Below is a small trained network, with its code and all its weights. Each question gives an input and a class and asks what happens when units are switched off, that is, made to give their printed mean instead of their output.

import numpy as np


def w(rows, s, z=0):
    codes = np.array(rows[::2]) - 128.0
    scale = np.full(codes.shape[1], s)
    scale[-1] = z or s
    return codes * scale


def norm(h):
    return h / np.sqrt((h * h).mean(-1, keepdims=True) + 1e-5)


def f(y):
    return np.maximum(y, 0)


def log_softmax(a):
    a = a - a.max(-1, keepdims=True)
    return a - np.log(np.exp(a).sum(-1, keepdims=True))


def net(x, mask):
    res = np.array(x, float).reshape(1, 7) / 4 @ E
    u = 0
    for l in range(3):
        y = f(norm(res) @ A[l][:, :-1].T + A[l][:, -1])
        res = res + np.where(mask[u : u + 13], y, B[l][:, -1]) @ B[l][:, :-1]
        u += 13
    return log_softmax(norm(res)[-1] @ U[:, :-1].T + U[:, -1])


A, B = {}, {}
E = w([
[146,95,10,216],'x0',
[12,125,154,144],'x1',
[96,188,213,238],'x2',
[62,117,187,207],'x3',
[150,254,241,67],'x4',
[23,252,72,103],'x5',
[125,14,108,73],'x6',
],0.0023)
A[0] = w([
[129,74,76,113,138],'0.n1',
[105,125,154,254,172],'0.n2',
[136,137,122,69,52],'0.n3',
[171,149,123,102,106],'0.n4',
[78,113,64,126,156],'0.n5',
[129,152,210,130,104],'0.n6',
[117,174,105,129,146],'0.n7',
[142,107,110,132,80],'0.n8',
[114,141,165,71,139],'0.n9',
[144,60,137,116,4],'0.n10',
[165,145,107,208,55],'0.n11',
[47,119,109,127,130],'0.n12',
[152,145,120,169,22],'0.n13',
],0.0073,0.0024)
B[0] = w([
[159,149,231,187,218],'0.n1',
[166,217,7,45,255],'0.n2',
[197,179,80,89,158],'0.n3',
[105,164,144,73,168],'0.n4',
[60,187,207,199,212],'0.n5',
[37,176,137,172,201],'0.n6',
[108,46,155,138,180],'0.n7',
[149,139,170,145,149],'0.n8',
[130,212,84,131,195],'0.n9',
[164,101,206,150,161],'0.n10',
[225,138,48,198,177],'0.n11',
[65,144,184,137,193],'0.n12',
[252,91,91,135,139],'0.n13',
],0.0036,0.0035)
A[1] = w([
[34,117,66,126,189],'1.n1',
[121,58,53,97,182],'1.n2',
[61,113,136,57,62],'1.n3',
[92,165,188,123,214],'1.n4',
[130,14,178,104,2],'1.n5',
[169,110,195,167,91],'1.n6',
[135,195,227,188,254],'1.n7',
[124,134,147,103,144],'1.n8',
[99,74,162,144,41],'1.n9',
[2,86,65,177,55],'1.n10',
[156,114,131,141,42],'1.n11',
[119,168,79,125,107],'1.n12',
[61,152,117,146,181],'1.n13',
],0.0058,0.0014)
B[1] = w([
[22,201,188,178,202],'1.n1',
[59,133,212,117,162],'1.n2',
[108,178,113,172,162],'1.n3',
[58,119,101,164,220],'1.n4',
[111,77,179,131,167],'1.n5',
[91,99,107,171,167],'1.n6',
[48,115,75,144,254],'1.n7',
[129,161,123,144,154],'1.n8',
[191,103,144,83,147],'1.n9',
[69,253,184,72,203],'1.n10',
[110,107,100,128,141],'1.n11',
[120,40,126,148,181],'1.n12',
[103,149,156,154,212],'1.n13',
],0.0047,0.0037)
A[2] = w([
[168,166,135,91,64],'2.n1',
[147,159,179,183,186],'2.n2',
[154,34,57,103,179],'2.n3',
[97,206,97,110,100],'2.n4',
[97,151,219,77,2],'2.n5',
[137,140,111,92,89],'2.n6',
[164,120,114,76,173],'2.n7',
[173,115,41,107,28],'2.n8',
[146,132,121,189,86],'2.n9',
[155,135,59,143,108],'2.n10',
[149,98,35,87,69],'2.n11',
[3,136,132,98,104],'2.n12',
[186,113,147,83,171],'2.n13',
],0.0054,0.0019)
B[2] = w([
[132,170,184,107,143],'2.n1',
[93,138,84,154,188],'2.n2',
[53,118,167,171,172],'2.n3',
[76,54,120,122,215],'2.n4',
[69,169,1,150,159],'2.n5',
[140,136,174,120,136],'2.n6',
[120,163,184,154,156],'2.n7',
[117,132,132,167,149],'2.n8',
[134,137,90,87,150],'2.n9',
[104,128,106,187,156],'2.n10',
[111,136,164,176,145],'2.n11',
[140,130,137,208,254],'2.n12',
[78,143,158,160,163],'2.n13',
],0.0048,0.0042)
U = w([
[135,111,74,104,23],'0',
[158,86,104,73,2],'1',
[153,174,134,9,129],'2',
[133,1,206,124,131],'3',
[30,193,138,166,186],'4',
[217,146,61,142,78],'5',
[197,139,184,71,63],'6',
[168,77,95,189,180],'7',
],0.015,0.0082)

Each question gives the input, the list of numbers given to net, and the class t.
The units are the neurons (one row each of A and B). Each row of codes is followed by its name. A weight is (code - 128) times the scale printed after its matrix; where a second scale follows, it is the last column's (A, B and U).
mask holds one flag per neuron, layer by layer. A switched-off neuron (its flag False) gives its mean, the last column of its row in B, instead of its output. The means were averaged over made-up inputs and are rounded, as every weight is.
A unit's drop is (log p(t) with every unit on - log p(t) with that unit switched off) / (log p(t) with every unit on - log p(t) with every unit switched off).
The circuit of an input: a set's keep is (log p(t) with only the set's units on - log p(t) with every unit switched off) / (log p(t) with every unit on - log p(t) with every unit switched off). Starting from the 12 units with the biggest drops (on a tie, the unit counted first), units are removed one at a time, each time the one whose removal leaves the highest keep (on an exact tie, the one counted first), for as long as the keep stays at least 0.8.
circuit, biggest first: the units of the circuit, biggest drop first
k most important neurons: the k neurons with the biggest drops, biggest first
top k neurons in layer l: the k neurons of layer l with the biggest drops, biggest first
drop of u: that unit's drop, to one decimal
input [-4,-3,-1,3,-1,0,5], class 3: top 2 neurons in layer 0	[0.n2; 0.n5]
input [1,-6,-2,-4,-5,-1,-8], class 7: circuit, biggest first	[1.n10; 0.n2; 1.n1]
input [8,1,8,-8,-4,-6,-1], class 5: circuit, biggest first	[0.n2; 0.n11; 1.n7]
input [4,0,7,-3,-6,3,-6], class 5: 4 most important neurons	[0.n11; 0.n2; 0.n13; 0.n6]
input [8,-3,-2,-4,-2,-6,3], class 3: top neuron in layer 1	[1.n2]
input [-3,-3,-1,1,-8,2,7], class 3: top 4 neurons in layer 0	[0.n1; 0.n10; 0.n6; 0.n2]
input [-1,-5,-5,-5,3,1,2], class 2: 2 most important neurons	[2.n12; 0.n4]
input [-1,3,4,-6,-3,-4,-1], class 7: 3 most important neurons	[1.n10; 0.n10; 0.n11]
input [4,-5,-2,0,7,1,0], class 2: 3 most important neurons	[0.n5; 2.n12; 0.n4]
input [5,-7,-1,3,4,1,5], class 7: top 2 neurons in layer 1	[1.n10; 1.n6]
input [8,-1,5,-7,-5,-8,5], class 3: drop of 2.n3	0.2
input [-1,-5,1,-8,0,-4,-8], class 5: drop of 1.n10	0.2
input [0,-6,7,-3,-8,0,1], class 5: drop of 2.n3	-0.1
input [-1,-8,4,-4,-7,5,-4], class 5: drop of 0.n11	0.2
input [7,4,2,-7,6,-3,-4], class 7: most important neuron	[1.n10]
